Here is a tiny trained network, its code and every weight. The questions are about switching its units off for an input and a class, where a switched-off unit gives its printed mean instead of its output.

import numpy as np


def w(rows, s, z=0):
    codes = np.array(rows[::2]) - 128.0
    scale = np.full(codes.shape[1], s)
    scale[-1] = z or s
    return codes * scale


def norm(h):
    return h / np.sqrt((h * h).mean(-1, keepdims=True) + 1e-5)


def f(y):
    return y / 2 * (1 + np.tanh(0.7978845608 * (y + 0.044715 * y**3)))


def log_softmax(a):
    a = a - a.max(-1, keepdims=True)
    return a - np.log(np.exp(a).sum(-1, keepdims=True))


def net(x, mask):
    res = np.array(x, float).reshape(1, 8) / 4 @ E
    u = 0
    for l in range(3):
        y = f(norm(res) @ A[l][:, :-1].T + A[l][:, -1])
        res = res + np.where(mask[u : u + 10], y, B[l][:, -1]) @ B[l][:, :-1]
        u += 10
    return log_softmax(norm(res)[-1] @ U[:, :-1].T + U[:, -1])


A, B = {}, {}
E = w([
[61,78,76,188],'x0',
[99,147,111,137],'x1',
[84,195,111,53],'x2',
[106,196,103,236],'x3',
[183,59,77,161],'x4',
[204,164,171,138],'x5',
[67,96,85,160],'x6',
[190,189,3,193],'x7',
],0.0056)
A[0] = w([
[111,135,100,124,148],'L0N0',
[105,109,166,209,124],'L0N1',
[128,75,128,66,189],'L0N2',
[153,144,159,124,135],'L0N3',
[207,1,59,76,91],'L0N4',
[62,117,166,207,117],'L0N5',
[173,162,141,100,127],'L0N6',
[124,70,35,130,253],'L0N7',
[99,41,137,189,182],'L0N8',
[76,120,146,9,99],'L0N9',
],0.0097,0.0025)
B[0] = w([
[89,130,91,178,146],'L0N0',
[135,180,156,139,174],'L0N1',
[136,88,131,245,198],'L0N2',
[142,137,92,103,152],'L0N3',
[182,84,137,238,251],'L0N4',
[74,169,202,131,195],'L0N5',
[254,90,149,143,176],'L0N6',
[80,139,109,198,253],'L0N7',
[90,131,218,181,223],'L0N8',
[128,80,76,95,236],'L0N9',
],0.0095,0.0038)
A[1] = w([
[71,174,150,71,143],'L1N0',
[51,68,197,136,194],'L1N1',
[170,166,73,63,197],'L1N2',
[130,28,134,139,117],'L1N3',
[160,129,89,210,98],'L1N4',
[220,198,147,126,136],'L1N5',
[87,181,91,139,74],'L1N6',
[254,210,163,98,201],'L1N7',
[118,115,108,18,5],'L1N8',
[214,100,177,126,82],'L1N9',
],0.0096,0.0021)
B[1] = w([
[102,131,22,165,156],'L1N0',
[212,180,204,32,218],'L1N1',
[77,138,50,170,172],'L1N2',
[112,63,181,116,181],'L1N3',
[64,88,195,122,204],'L1N4',
[233,119,102,155,204],'L1N5',
[93,129,88,111,154],'L1N6',
[210,127,36,35,253],'L1N7',
[156,107,201,118,141],'L1N8',
[160,130,2,146,197],'L1N9',
],0.007,0.0052)
A[2] = w([
[150,179,103,154,53],'L2N0',
[96,85,93,110,228],'L2N1',
[108,51,178,82,111],'L2N2',
[93,96,104,88,201],'L2N3',
[81,191,163,2,154],'L2N4',
[120,203,136,158,253],'L2N5',
[59,148,148,93,125],'L2N6',
[111,58,154,116,90],'L2N7',
[128,144,168,139,150],'L2N8',
[129,135,158,170,173],'L2N9',
],0.012,0.0019)
B[2] = w([
[128,32,136,20,172],'L2N0',
[105,212,129,68,193],'L2N1',
[127,88,160,73,214],'L2N2',
[19,145,96,26,167],'L2N3',
[150,72,109,109,239],'L2N4',
[97,166,73,29,252],'L2N5',
[228,217,149,103,205],'L2N6',
[2,91,114,140,186],'L2N7',
[150,168,247,51,163],'L2N8',
[107,210,63,132,211],'L2N9',
],0.0052,0.0028)
U = w([
[52,114,203,185,162],'0',
[148,61,214,76,115],'1',
[141,47,166,227,165],'2',
[56,172,54,158,70],'3',
[87,159,42,64,98],'4',
[112,226,225,165,5],'5',
[254,115,52,96,241],'6',
[70,17,158,37,2],'7',
],0.013,0.0032)

Each question gives the input, the list of numbers given to net, and the class t.
The units are the neurons (one row each of A and B). Each row of codes is followed by its name. A weight is (code - 128) times the scale printed after its matrix; where a second scale follows, it is the last column's (A, B and U).
mask holds one flag per neuron, layer by layer. A switched-off neuron (its flag False) gives its mean, the last column of its row in B, instead of its output. The means were averaged over made-up inputs and are rounded, as every weight is.
A unit's drop is (log p(t) with every unit on - log p(t) with that unit switched off) / (log p(t) with every unit on - log p(t) with every unit switched off).
The circuit of an input: a set's keep is (log p(t) with only the set's units on - log p(t) with every unit switched off) / (log p(t) with every unit on - log p(t) with every unit switched off). Starting from the 12 units with the biggest drops (on a tie, the unit counted first), units are removed one at a time, each time the one whose removal leaves the highest keep (on an exact tie, the one counted first), for as long as the keep stays at least 0.8.
circuit, biggest first: the units of the circuit, biggest drop first
k most important neurons: the k neurons with the biggest drops, biggest first
k most important neurons of layer l: the k neurons of layer l with the biggest drops, biggest first
drop when u is switched off: that unit's drop, to one decimal
input [-6,7,2,4,-8,4,7,1], class 6: 3 most important neurons of layer 1 => L1N7, L1N5, L1N4
input [-3,1,-7,5,-1,6,0,-7], class 6: circuit, biggest first => L0N7, L1N9
input [8,2,-5,-8,1,1,-5,0], class 2: circuit, biggest first => L0N4
input [3,7,-2,-5,-1,2,-3,-2], class 2: 2 most important neurons => L0N2, L0N4
input [3,-3,-2,-7,6,5,-6,-4], class 2: circuit, biggest first => L0N4, L0N2
input [0,-2,7,7,4,-3,3,-4], class 5: circuit, biggest first => L0N5, L1N1
input [-1,2,-2,-2,-6,-2,-4,-3], class 7: 3 most important neurons of layer 0 => L0N9, L0N8, L0N7
input [-6,8,-4,0,-3,1,7,8], class 3: 2 most important neurons of layer 1 => L1N1, L1N7
input [-1,5,-7,6,-4,1,-7,-5], class 6: 2 most important neurons of layer 1 => L1N7, L1N4
input [4,-7,0,7,4,6,-2,-2], class 5: 2 most important neurons => L0N8, L0N5
input [7,-2,7,6,1,3,-8,5], class 4: drop when L1N4 is switched off => 0.1
input [3,4,-5,2,-4,0,-4,-6], class 5: drop when L0N5 is switched off => 0.1
input [-7,8,-3,-4,8,-3,-5,3], class 2: drop when L0N4 is switched off => 0.6
input [-6,-2,0,-3,-6,-5,5,6], class 3: circuit, biggest first => L1N7
input [8,4,4,-6,2,-4,2,1], class 2: drop when L1N5 is switched off => -0.2
